Below are the code and all the weights of a small trained network. Each question names an input and a class and asks about switching units off, where a switched-off unit gives its printed mean instead of its output.

import numpy as np


def w(rows, s, z=0):
    codes = np.array(rows[::2]) - 128.0
    scale = np.full(codes.shape[1], s)
    scale[-1] = z or s
    return codes * scale


def norm(h):
    return h / np.sqrt((h * h).mean(-1, keepdims=True) + 1e-5)


def f(y):
    return np.maximum(y, 0)


def log_softmax(a):
    a = a - a.max(-1, keepdims=True)
    return a - np.log(np.exp(a).sum(-1, keepdims=True))


def net(x, mask):
    res = np.array(x, float).reshape(1, 6) / 4 @ E
    u = 0
    for l in range(4):
        y = f(norm(res) @ A[l][:, :-1].T + A[l][:, -1])
        res = res + np.where(mask[u : u + 8], y, B[l][:, -1]) @ B[l][:, :-1]
        u += 8
    return log_softmax(norm(res)[-1] @ U[:, :-1].T + U[:, -1])


A, B = {}, {}
E = w([
[120,2,21,194,173,127,117,105,98,158,150],'x0',
[92,124,119,40,191,115,139,95,154,138,164],'x1',
[162,142,175,143,201,169,46,103,134,162,136],'x2',
[190,133,133,113,101,129,176,97,178,188,126],'x3',
[191,96,125,74,105,146,114,191,146,128,105],'x4',
[163,141,74,141,57,147,188,48,68,144,80],'x5',
],0.007)
A[0] = w([
[69,205,168,116,150,75,205,99,143,142,142,78],'L0N0',
[186,139,74,107,123,144,147,120,114,175,64,2],'L0N1',
[73,92,101,170,153,139,203,92,123,85,216,85],'L0N2',
[169,97,115,144,48,100,123,110,103,89,197,123],'L0N3',
[197,108,80,107,130,143,182,107,169,253,105,133],'L0N4',
[74,180,158,100,83,132,135,111,137,139,143,134],'L0N5',
[215,123,79,82,74,155,189,141,119,127,119,131],'L0N6',
[170,90,115,101,116,203,170,98,175,199,100,86],'L0N7',
],0.0057,0.0031)
B[0] = w([
[163,81,196,106,85,129,192,107,104,144,216,224],'L0N0',
[119,120,170,113,143,223,147,149,33,76,185,171],'L0N1',
[165,67,163,118,73,168,106,170,111,93,77,214],'L0N2',
[129,170,95,115,82,142,175,202,153,124,163,183],'L0N3',
[135,96,167,155,184,33,191,56,126,192,209,253],'L0N4',
[140,90,140,154,143,96,166,73,122,202,109,215],'L0N5',
[164,73,47,12,101,120,2,97,65,122,101,246],'L0N6',
[24,94,139,115,38,61,81,88,136,110,167,206],'L0N7',
],0.0059,0.004)
A[1] = w([
[133,132,183,132,119,204,235,221,163,81,52,106],'L1N0',
[221,135,82,33,96,135,184,95,124,115,32,184],'L1N1',
[124,146,101,79,103,152,176,174,80,120,227,88],'L1N2',
[104,125,107,200,112,112,142,97,20,198,210,119],'L1N3',
[169,73,84,179,137,118,65,127,114,34,128,51],'L1N4',
[159,168,156,219,174,251,139,82,88,98,134,78],'L1N5',
[43,150,117,102,107,87,140,134,172,103,105,66],'L1N6',
[87,178,137,114,156,163,152,131,133,155,252,4],'L1N7',
],0.0046,0.0029)
B[1] = w([
[86,152,179,146,87,199,254,155,138,209,133,176],'L1N0',
[189,110,115,144,117,95,7,183,101,79,81,248],'L1N1',
[121,168,179,129,86,96,67,86,125,105,185,185],'L1N2',
[163,86,153,183,178,181,135,163,89,90,64,254],'L1N3',
[125,109,172,144,69,174,148,61,75,229,140,195],'L1N4',
[56,73,89,126,121,54,49,169,84,99,177,179],'L1N5',
[166,136,142,105,152,85,135,121,90,153,139,146],'L1N6',
[131,228,133,96,140,62,144,69,204,96,199,156],'L1N7',
],0.006,0.0038)
A[2] = w([
[104,180,253,71,175,111,69,145,154,170,167,227],'L2N0',
[71,215,128,122,136,115,153,98,125,27,149,56],'L2N1',
[195,85,111,195,174,107,65,116,102,162,130,217],'L2N2',
[177,224,142,131,107,205,151,158,127,195,83,2],'L2N3',
[114,134,155,204,161,166,84,83,80,160,89,26],'L2N4',
[144,206,184,81,122,52,145,79,134,91,141,76],'L2N5',
[131,74,28,230,75,121,209,97,166,132,29,126],'L2N6',
[164,197,87,68,97,211,69,174,142,47,96,68],'L2N7',
],0.0065,0.0013)
B[2] = w([
[76,189,60,52,162,109,91,156,131,156,42,253],'L2N0',
[107,35,82,138,114,115,70,41,158,180,187,160],'L2N1',
[126,166,130,28,98,160,149,56,123,156,125,229],'L2N2',
[125,138,218,163,134,226,151,157,154,100,82,159],'L2N3',
[237,124,112,153,134,126,124,108,40,91,254,193],'L2N4',
[71,51,126,172,165,194,185,66,175,171,176,211],'L2N5',
[91,164,139,73,197,120,71,154,164,181,149,198],'L2N6',
[103,242,101,131,169,167,86,194,127,113,116,172],'L2N7',
],0.0069,0.0066)
A[3] = w([
[200,168,149,116,148,208,140,56,88,150,127,133],'L3N0',
[143,117,101,119,25,93,157,102,86,111,99,215],'L3N1',
[195,101,122,254,215,173,125,108,102,110,159,5],'L3N2',
[73,124,133,223,202,188,118,146,100,99,194,136],'L3N3',
[128,75,89,106,60,28,179,130,167,86,133,13],'L3N4',
[51,123,152,121,89,161,79,120,131,104,210,39],'L3N5',
[180,35,97,68,178,175,113,125,117,213,234,183],'L3N6',
[80,113,88,113,206,72,64,184,92,69,103,94],'L3N7',
],0.0063,0.0018)
B[3] = w([
[123,34,94,122,89,104,168,214,77,62,183,177],'L3N0',
[209,144,66,200,199,88,110,130,34,101,186,173],'L3N1',
[123,105,229,156,2,188,115,178,61,141,198,156],'L3N2',
[227,109,96,158,37,77,234,69,80,166,114,164],'L3N3',
[128,165,224,218,118,225,144,148,51,109,181,153],'L3N4',
[202,66,146,141,99,74,210,131,188,203,107,158],'L3N5',
[119,174,173,163,113,77,210,94,225,116,109,245],'L3N6',
[192,190,81,107,103,97,124,119,120,111,57,164],'L3N7',
],0.006,0.011)
U = w([
[189,72,134,156,66,111,165,81,61,133,191,138],'0',
[76,138,146,68,168,83,159,74,223,163,132,132],'1',
[118,189,57,73,137,122,20,199,88,93,54,140],'2',
[80,167,198,180,136,222,150,203,173,107,80,126],'3',
[70,28,117,221,194,210,24,108,170,32,114,45],'4',
[41,22,127,253,207,226,4,104,186,7,116,6],'5',
],0.013,0.016)

Each question gives the input, the list of numbers given to net, and the class t.
The units are the neurons (one row each of A and B). Each row of codes is followed by its name. A weight is (code - 128) times the scale printed after its matrix; where a second scale follows, it is the last column's (A, B and U).
mask holds one flag per neuron, layer by layer. A switched-off neuron (its flag False) gives its mean, the last column of its row in B, instead of its output. The means were averaged over made-up inputs and are rounded, as every weight is.
A unit's drop is (log p(t) with every unit on - log p(t) with that unit switched off) / (log p(t) with every unit on - log p(t) with every unit switched off).
The circuit of an input: a set's keep is (log p(t) with only the set's units on - log p(t) with every unit switched off) / (log p(t) with every unit on - log p(t) with every unit switched off). Starting from the 12 units with the biggest drops (on a tie, the unit counted first), units are removed one at a time, each time the one whose removal leaves the highest keep (on an exact tie, the one counted first), for as long as the keep stays at least 0.8.
circuit, biggest first: the units of the circuit, biggest drop first
unit that matters most: the unit with the biggest drop
k most important neurons: the k neurons with the biggest drops, biggest first
k most important neurons of layer l: the k neurons of layer l with the biggest drops, biggest first
drop of u: that unit's drop, to one decimal
input [-6,1,5,2,2,-2], class 3: 2 most important neurons -> L0N6, L2N3
input [-3,2,-6,0,3,5], class 2: circuit, biggest first -> L0N6, L1N1
input [5,0,-7,3,-7,-1], class 1: circuit, biggest first -> L2N6
input [7,-2,-7,3,5,-5], class 1: circuit, biggest first -> L2N6, L3N6
input [8,6,-8,3,-3,1], class 1: circuit, biggest first -> L2N6, L3N6
input [6,5,4,-7,1,-8], class 1: circuit, biggest first -> L3N6, L2N2
input [2,1,-2,0,1,-5], class 2: circuit, biggest first -> L2N5, L3N7
input [4,3,2,-4,-8,-7], class 0: 4 most important neurons -> L3N3, L2N4, L0N2, L2N6
input [-3,-4,-4,-3,4,-4], class 3: 2 most important neurons -> L1N0, L0N6
input [-2,-2,7,-2,6,7], class 2: 4 most important neurons -> L2N7, L1N1, L2N5, L0N6
input [4,2,-2,-4,7,2], class 2: 3 most important neurons of layer 2 -> L2N5, L2N7, L2N4
input [-8,-5,4,-6,-7,-6], class 1: 2 most important neurons -> L2N0, L2N5
input [4,1,-4,-1,4,-8], class 1: 2 most important neurons of layer 1 -> L1N1, L1N4
input [-7,3,-4,2,6,0], class 2: 2 most important neurons -> L1N1, L0N6
input [7,0,-5,2,-4,-1], class 1: unit that matters most -> L2N6
input [-1,-2,7,-2,5,3], class 2: 2 most important neurons of layer 2 -> L2N7, L2N5
input [1,1,-1,4,-2,-3], class 1: drop of L0N5 -> 0.0
input [-2,1,3,0,4,-3], class 2: drop of L2N0 -> 0.4
input [7,-1,-4,6,7,-7], class 1: drop of L3N6 -> 0.2
input [-2,-7,-5,-2,2,4], class 2: most important neuron -> L0N6
